[[127 126 127 132]
 [126 127 125 130]
 [151 139 126 101]
 [130 130 132 117]]
=>
[[126 127 125]
 [151 139 126]]

[[117 119 138 150 127]
 [133 123 149 116 119]
 [129 139 104 114 123]]
=>
[[133 123 149]
 [129 139 104]]

[[136 133 117 133 128]
 [124 124 128 130 132]
 [134 133 111 127 115]
 [124 127 129 129 157]]
=>
[[124 124 128]
 [134 133 111]]

[[114 146 140 129]
 [134 127 127 107]
 [118 100 117 112]
 [136 158 140 136]]
=>
[[134 127 127]
 [118 100 117]]

[[ 99 104 120 150]
 [128 129 137 122]
 [131 135 132 133]
 [128 122 120 131]
 [155 142 114 136]]
=>
[[128 129 137]
 [131 135 132]]

[[128 130 124 150]
 [132 119 126 126]
 [122 131 126 151]
 [118 131 130 116]
 [126 139 131 144]]
=>
[[132 119 126]
 [122 131 126]]

[[144 135 129 136]
 [107 118 127 117]
 [153 140 130 140]
 [144 135 129 136]
 [154 140 130 141]]
=>
[[107 118 127]
 [153 140 130]]
---
[[103 127 133 118 150 112]
 [118 119 145 117 114 113]
 [144 156 121 102 144 134]
 [150 132 125 140 116 145]
 [123 142 104 125 124 103]
 [114 157 111 157 104 153]]
=>
[[103 133 150]
 [118 145 114]
 [144 121 144]
 [150 125 116]
 [123 104 124]
 [114 111 104]]

[[107 116 118 124 117 132 126 150 130 117 119 131 143 144 129 121]
 [123 149 134 127 134 131 118 106 127 150 139 136 115 120 108 134]
 [120 127 134 119 131 130 113 133 136 123 132 134 137 131 123 127]
 [127 130 138 122 133 126 121 123 132 125 136 124 127 130 127 146]
 [145 131 135 130 146 122 133 118 135 128 143 134 125 122 113 115]
 [134 140 136 116 125 120 122 121 127 137 126 142 123 114 146 117]]
=>
[[107 118 117 126 130 119 143 129]
 [123 134 134 118 127 139 115 108]
 [120 134 131 113 136 132 137 123]
 [127 138 133 121 132 136 127 127]
 [145 135 146 133 135 143 125 113]
 [134 136 125 122 127 126 123 146]]

[[135 126 140 125 123 116 118 140 147 143 136 140]
 [116 140 114 131 133 145 145 118 101 117 117 115]
 [131 116 141 123 123 119 117 136 143 140 135 136]
 [132 121 129 128 127 128 122 124 136 123 132 128]
 [114 140 113 129 130 147 148 115  98 116 116 113]
 [114 140 113 129 129 148 149 115  98 116 116 113]]
=>
[[135 140 123 118 147 136]
 [116 114 133 145 101 117]
 [131 141 123 117 143 135]
 [132 129 127 122 136 132]
 [114 113 130 148  98 116]
 [114 113 129 149  98 116]]

[[129 120 148]
 [133 137 118]
 [139 115 136]
 [107 127 135]
 [113 123 135]
 [113 127 131]
 [139 154 132]
 [126 121 151]
 [130 130 116]
 [125 153 146]
 [114 104 123]
 [120 148 129]]
=>
[[129 148]
 [133 118]
 [139 136]
 [107 135]
 [113 135]
 [113 131]
 [139 132]
 [126 151]
 [130 116]
 [125 146]
 [114 123]
 [120 129]]

[[141 120 119 115 116 130 117 141 130 111 134]
 [126 150 108 134 123 112 122 140 129 106 136]
 [138 128 126 138 130 129 125 118 118 135 112]
 [109 122 146 118 125 130 139 119 124 141 140]
 [151 115 135 126 129 142 121 126 125 132 115]]
=>
[[141 119 116 117 130 134]
 [126 108 123 122 129 136]
 [138 126 130 125 118 112]
 [109 146 125 139 124 140]
 [151 135 129 121 125 115]]

[[144 100 136 142 147 144]
 [131 130 122 124 120 131]
 [129 124 129 134 130 129]
 [121 134 125 126 119 121]
 [112 109 133 140 133 112]
 [129 137 123 122 122 129]
 [121 152 127 118 124 121]]
=>
[[144 136 147]
 [131 122 120]
 [129 129 130]
 [121 125 119]
 [112 133 133]
 [129 123 122]
 [121 127 124]]

[[116 133 142 146 133 103 122 119 144 142 128 119 120 119]
 [113 117 137 129 147 116 141 152 101 102 152 136 141 129]
 [129 149 151 118 116 117 105 116 137 136 118 115 147 125]]
=>
[[116 142 133 122 144 128 120]
 [113 137 147 141 101 152 141]
 [129 151 116 105 137 118 147]]

[[135 152 114 154 130 114 109 117 126 129 119]
 [107 140 115 122 107 117 148 145 135 114 148]
 [134 137 115 127 144  99 105 117 134 109 145]
 [103 136 123 143 139 107 142 120 117 126 142]
 [101 128 129 117 122 118 145 133 133 124 154]
 [157 108 132 130 143 136 111 127 128 133 115]]
=>
[[135 114 130 109 126 119]
 [107 115 107 148 135 148]
 [134 115 144 105 134 145]
 [103 123 139 142 117 142]
 [101 129 122 145 133 154]
 [157 132 143 111 128 115]]
